Below are the code and all the weights of a small trained network. Each question names an input and a target symbol and asks about switching units off, where a switched-off unit gives its printed mean instead of its output.

import numpy as np


def w(rows, s, z=0):
    codes = np.array(rows[::2]) - 128.0
    scale = np.full(codes.shape[1], s)
    scale[-1] = z or s
    return codes * scale


def norm(h):
    return h / np.sqrt((h * h).mean(-1, keepdims=True) + 1e-5)


def f(y):
    return y / 2 * (1 + np.tanh(0.7978845608 * (y + 0.044715 * y**3)))


def softmax(a):
    e = np.exp(a - a.max(-1, keepdims=True))
    return e / e.sum(-1, keepdims=True)


def log_softmax(a):
    a = a - a.max(-1, keepdims=True)
    return a - np.log(np.exp(a).sum(-1, keepdims=True))


def net(x, mask):
    ids = ['ΞΩεζητφ'.index(c) for c in x.split()]
    T = len(ids)
    res = E[ids] + P[:T]
    r = norm(res)
    for j in range(3):
        rows = slice(3 * j, 3 * j + 3)
        q, k, v = (r @ M[0][rows].T for M in (Q, K, V))
        z = softmax(np.where(np.tri(T) > 0, q @ k.T / 3**0.5, -1e9)) @ v
        o = O[0][rows]
        res = res + np.where(mask[j], z, o[:, -1]) @ o[:, :-1]
    y = f(norm(res) @ A[0][:, :-1].T + A[0][:, -1])
    res = res + np.where(mask[3:11], y, B[0][:, -1]) @ B[0][:, :-1]
    return log_softmax(norm(res)[-1] @ U[:, :-1].T + U[:, -1])


Q, K, V, O, A, B = {}, {}, {}, {}, {}, {}
E = w([
[90,202,145,147,190],'Ξ',
[135,218,107,254,158],'Ω',
[215,169,101,197,215],'ε',
[171,221,75,112,177],'ζ',
[103,112,87,179,198],'η',
[170,154,171,159,147],'τ',
[120,175,85,167,85],'φ',
],0.0074)
P = w([
[101,3,171,112,17],'0',
[126,175,131,192,121],'1',
[132,188,120,174,129],'2',
[125,188,116,148,133],'3',
[136,193,125,118,147],'4',
[130,188,135,124,143],'5',
[130,197,140,114,139],'6',
[119,195,137,105,141],'7',
[113,182,139,108,157],'8',
[109,192,140,103,151],'9',
],0.0042)
Q[0] = w([
[109,91,196,103,143],'head 0',
[134,234,88,126,205],'head 0',
[135,254,71,193,196],'head 0',
[101,194,101,164,169],'head 1',
[134,24,95,33,79],'head 1',
[153,13,146,87,114],'head 1',
[105,73,128,93,150],'head 2',
[110,119,156,133,74],'head 2',
[114,73,174,111,127],'head 2',
],0.0078)
K[0] = w([
[139,159,140,169,122],'head 0',
[112,20,144,112,63],'head 0',
[139,17,159,65,71],'head 0',
[120,92,158,87,92],'head 1',
[132,194,147,182,254],'head 1',
[138,180,90,151,169],'head 1',
[145,136,106,148,169],'head 2',
[113,159,93,138,99],'head 2',
[143,171,62,158,136],'head 2',
],0.0084)
V[0] = w([
[253,182,176,206,130],'head 0',
[163,127,223,34,161],'head 0',
[174,28,121,121,218],'head 0',
[108,70,127,131,51],'head 1',
[158,160,84,49,71],'head 1',
[126,67,144,99,44],'head 1',
[111,162,176,139,60],'head 2',
[197,117,66,178,100],'head 2',
[99,88,115,101,63],'head 2',
],0.0044)
O[0] = w([
[222,149,163,174,91,110],'head 0',
[157,126,213,14,173,19],'head 0',
[176,22,91,79,194,74],'head 0',
[156,52,154,91,3,232],'head 1',
[177,152,54,42,104,34],'head 1',
[136,80,134,89,87,195],'head 1',
[180,116,222,108,113,160],'head 2',
[165,118,122,117,130,134],'head 2',
[117,206,137,207,155,7],'head 2',
],0.0041,0.002)
A[0] = w([
[179,195,144,211,2,102],'neuron 0',
[89,137,25,177,92,127],'neuron 1',
[99,64,121,186,198,117],'neuron 2',
[68,133,67,93,124,79],'neuron 3',
[93,111,38,146,231,100],'neuron 4',
[206,118,214,137,190,218],'neuron 5',
[95,100,119,29,80,254],'neuron 6',
[200,214,39,176,179,63],'neuron 7',
],0.0045,0.0016)
B[0] = w([
[136,83,182,22,127,214],'neuron 0',
[111,123,133,71,67,186],'neuron 1',
[49,124,75,128,102,162],'neuron 2',
[95,143,113,125,108,126],'neuron 3',
[78,130,82,92,104,191],'neuron 4',
[75,55,158,62,193,176],'neuron 5',
[74,226,128,253,178,113],'neuron 6',
[140,107,123,194,103,251],'neuron 7',
],0.0046,0.0034)
U = w([
[44,215,179,122,174,134],'Ξ',
[144,136,161,217,94,255],'Ω',
[217,73,103,200,179,32],'ε',
[155,198,81,95,145,196],'ζ',
[62,69,56,145,120,76],'η',
[155,69,204,67,145,82],'τ',
[131,133,149,95,1,53],'φ',
],0.0087,0.0055)

Each question gives the input, a string of symbols that net reads in full, and the target symbol t.
The units are the heads (3 rows each of Q, K, V and O) and the neurons (one row each of A and B). Each row of codes is followed by its name. A weight is (code - 128) times the scale printed after its matrix; where a second scale follows, it is the last column's (O, A, B and U).
mask holds one flag per unit, heads first, then neurons. A switched-off unit (its flag False) gives its mean, the last column of its rows in O or B, instead of its output. The means were averaged over made-up inputs and are rounded, as every weight is.
A unit's drop is (log p(t) with every unit on - log p(t) with that unit switched off) / (log p(t) with every unit on - log p(t) with every unit switched off).
The circuit of an input: a set's keep is (log p(t) with only the set's units on - log p(t) with every unit switched off) / (log p(t) with every unit on - log p(t) with every unit switched off). Starting from all 11 units, units are removed one at a time, each time the one whose removal leaves the highest keep (on an exact tie, the one counted first), for as long as the keep stays at least 0.8.
circuit, biggest first: the units of the circuit, biggest drop first
k most important neurons: the k neurons with the biggest drops, biggest first
heads that matter: for each layer, one digit per head in row order, 1 if its drop is at least 0.15 and else 0, layers parted by /
drop of u: that unit's drop, to one decimal
input τ Ξ ζ ε ζ Ω Ω, target τ: 2 most important neurons => (neuron 0; neuron 5)
input τ Ξ ε φ Ξ φ, target τ: circuit, biggest first => (neuron 0; head 0)
input τ ε η τ η Ξ, target τ: circuit, biggest first => (head 0; head 1)
input φ ε ζ ζ, target φ: circuit, biggest first => (head 1)
input τ φ τ Ξ ε ζ η ε, target τ: heads that matter => 110
input φ Ξ Ω ζ ζ Ξ Ξ Ω, target φ: heads that matter => 010
input φ φ η, target φ: heads that matter => 010
input Ξ ζ ζ, target Ξ: heads that matter => 111
input Ξ τ ζ η, target Ξ: heads that matter => 110
input τ η ε φ Ξ Ξ η, target τ: 2 most important neurons => (neuron 5; neuron 7)
input ε τ ζ, target ε: circuit, biggest first => (head 0; neuron 7)
input η η Ξ ε Ξ ε τ Ω ε φ, target η: drop of head 2 => 0.1
input φ φ ε η, target φ: drop of neuron 4 => 0.0
input Ξ φ Ξ ζ Ω Ξ Ξ ζ Ω φ, target Ξ: drop of head 0 => 0.8
input Ξ φ τ, target Ξ: circuit, biggest first => (head 0)
